Below are the code and all the weights of a small trained network. Each question names an input and a class and asks about switching units off, where a switched-off unit gives its printed mean instead of its output.

import numpy as np


def w(rows, s, z=0):
    codes = np.array(rows[::2]) - 128.0
    scale = np.full(codes.shape[1], s)
    scale[-1] = z or s
    return codes * scale


def f(y):
    return y / 2 * (1 + np.tanh(0.7978845608 * (y + 0.044715 * y**3)))


def log_softmax(a):
    a = a - a.max(-1, keepdims=True)
    return a - np.log(np.exp(a).sum(-1, keepdims=True))


def net(x, mask):
    res = np.array(x, float).reshape(1, 4) / 4 @ E
    y = f(res @ A[0][:, :-1].T + A[0][:, -1])
    res = res + np.where(mask, y, B[0][:, -1]) @ B[0][:, :-1]
    return log_softmax(res[-1] @ U[:, :-1].T + U[:, -1])


A, B = {}, {}
E = w([
[202,166,69,89,2,157],'x0',
[112,108,192,243,37,138],'x1',
[59,34,132,91,82,159],'x2',
[140,120,122,131,149,144],'x3',
],0.0079)
A[0] = w([
[161,151,105,172,151,107,200],'neuron 1',
[142,206,147,141,137,103,59],'neuron 2',
[226,154,167,168,154,57,82],'neuron 3',
[183,39,184,144,190,45,72],'neuron 4',
[65,12,110,96,94,140,102],'neuron 5',
[105,116,168,127,211,108,58],'neuron 6',
[107,111,181,133,115,194,79],'neuron 7',
[134,198,71,99,81,141,62],'neuron 8',
[109,16,85,129,121,238,96],'neuron 9',
[119,112,111,212,68,118,142],'neuron 10',
[113,165,93,50,153,66,115],'neuron 11',
[106,160,104,57,140,121,59],'neuron 12',
[112,110,170,145,188,103,49],'neuron 13',
[183,82,161,119,129,58,253],'neuron 14',
[172,187,109,192,154,98,101],'neuron 15',
[174,130,114,62,108,175,141],'neuron 16',
[219,159,122,190,147,29,109],'neuron 17',
[197,68,171,187,80,121,22],'neuron 18',
[98,97,155,145,187,122,35],'neuron 19',
[58,86,97,142,173,31,151],'neuron 20',
[112,179,212,200,101,213,68],'neuron 21',
[151,103,72,60,179,115,141],'neuron 22',
[205,94,94,95,87,155,118],'neuron 23',
[205,188,40,102,49,225,110],'neuron 24',
[192,114,71,114,65,141,133],'neuron 25',
[168,73,125,255,109,187,165],'neuron 26',
],0.0085,0.0046)
B[0] = w([
[165,89,103,22,110,86,186],'neuron 1',
[47,54,66,151,130,117,144],'neuron 2',
[74,124,26,56,48,67,179],'neuron 3',
[87,84,144,204,193,118,169],'neuron 4',
[115,93,12,43,89,66,211],'neuron 5',
[38,169,159,171,160,93,179],'neuron 6',
[94,117,92,130,90,152,140],'neuron 7',
[3,175,149,168,192,109,167],'neuron 8',
[47,64,36,63,82,56,189],'neuron 9',
[87,170,159,88,130,169,198],'neuron 10',
[91,226,130,89,114,210,185],'neuron 11',
[93,188,120,206,121,182,147],'neuron 12',
[80,111,137,255,207,108,160],'neuron 13',
[218,95,155,50,65,131,198],'neuron 14',
[96,60,50,53,76,89,179],'neuron 15',
[133,125,162,160,166,139,181],'neuron 16',
[82,114,70,51,132,93,198],'neuron 17',
[23,150,119,177,166,169,155],'neuron 18',
[87,179,113,212,156,95,155],'neuron 19',
[167,103,184,202,164,119,204],'neuron 20',
[75,212,89,109,128,199,185],'neuron 21',
[39,218,165,69,124,215,203],'neuron 22',
[99,124,188,220,147,125,179],'neuron 23',
[58,120,178,183,98,48,254],'neuron 24',
[110,113,197,241,208,55,199],'neuron 25',
[81,178,158,31,84,199,223],'neuron 26',
],0.0061)
U = w([
[94,100,9,121,123,70,76],'0',
[97,121,169,193,148,84,60],'1',
[92,162,129,121,132,219,81],'2',
[120,115,147,101,131,113,254],'3',
[201,96,133,135,119,146,159],'4',
],0.014,0.0072)

Each question gives the input, the list of numbers given to net, and the class t.
The units are the neurons (one row each of A and B). Each row of codes is followed by its name. A weight is (code - 128) times the scale printed after its matrix; where a second scale follows, it is the last column's (A, B and U).
mask holds one flag per neuron, in row order. A switched-off neuron (its flag False) gives its mean, the last column of its row in B, instead of its output. The means were averaged over made-up inputs and are rounded, as every weight is.
A unit's drop is (log p(t) with every unit on - log p(t) with that unit switched off) / (log p(t) with every unit on - log p(t) with every unit switched off).
The circuit of an input: a set's keep is (log p(t) with only the set's units on - log p(t) with every unit switched off) / (log p(t) with every unit on - log p(t) with every unit switched off). Starting from the 12 units with the biggest drops (on a tie, the unit counted first), units are removed one at a time, each time the one whose removal leaves the highest keep (on an exact tie, the one counted first), for as long as the keep stays at least 0.8.
circuit, biggest first: the units of the circuit, biggest drop first
unit that matters most: the unit with the biggest drop
k most important neurons: the k neurons with the biggest drops, biggest first
drop of u: that unit's drop, to one decimal
input [-1,-7,6,-6], class 2: unit that matters most	neuron 22
input [-4,6,4,4], class 2: circuit, biggest first	neuron 26; neuron 21
input [-4,6,-7,7], class 0: circuit, biggest first	neuron 3; neuron 15
input [4,5,8,-1], class 0: 2 most important neurons	neuron 5; neuron 9
input [5,-3,4,-2], class 1: 3 most important neurons	neuron 25; neuron 24; neuron 23
input [4,7,-2,2], class 2: 2 most important neurons	neuron 26; neuron 21
input [-7,-8,3,-1], class 2: 2 most important neurons	neuron 22; neuron 11
input [3,5,2,2], class 2: circuit, biggest first	neuron 26; neuron 10
input [-8,-8,-6,6], class 1: 3 most important neurons	neuron 13; neuron 6; neuron 20
input [6,-8,6,8], class 2: 3 most important neurons	neuron 22; neuron 11; neuron 12
input [3,-8,7,8], class 2: 2 most important neurons	neuron 22; neuron 11
input [0,-8,-7,-8], class 2: 2 most important neurons	neuron 11; neuron 22
input [4,5,7,7], class 0: 3 most important neurons	neuron 9; neuron 5; neuron 22
input [-2,-6,-1,4], class 2: circuit, biggest first	neuron 22; neuron 11
input [8,8,1,5], class 1: circuit, biggest first	neuron 25
input [-6,0,-6,-4], class 0: 3 most important neurons	neuron 3; neuron 15; neuron 17
input [-7,7,-6,8], class 3: 2 most important neurons	neuron 26; neuron 1
input [8,4,-2,-5], class 1: drop of neuron 24	0.1
input [-5,0,8,8], class 0: drop of neuron 5	0.2
input [-5,6,8,8], class 0: drop of neuron 9	0.4
input [1,5,-6,1], class 0: most important neuron	neuron 3
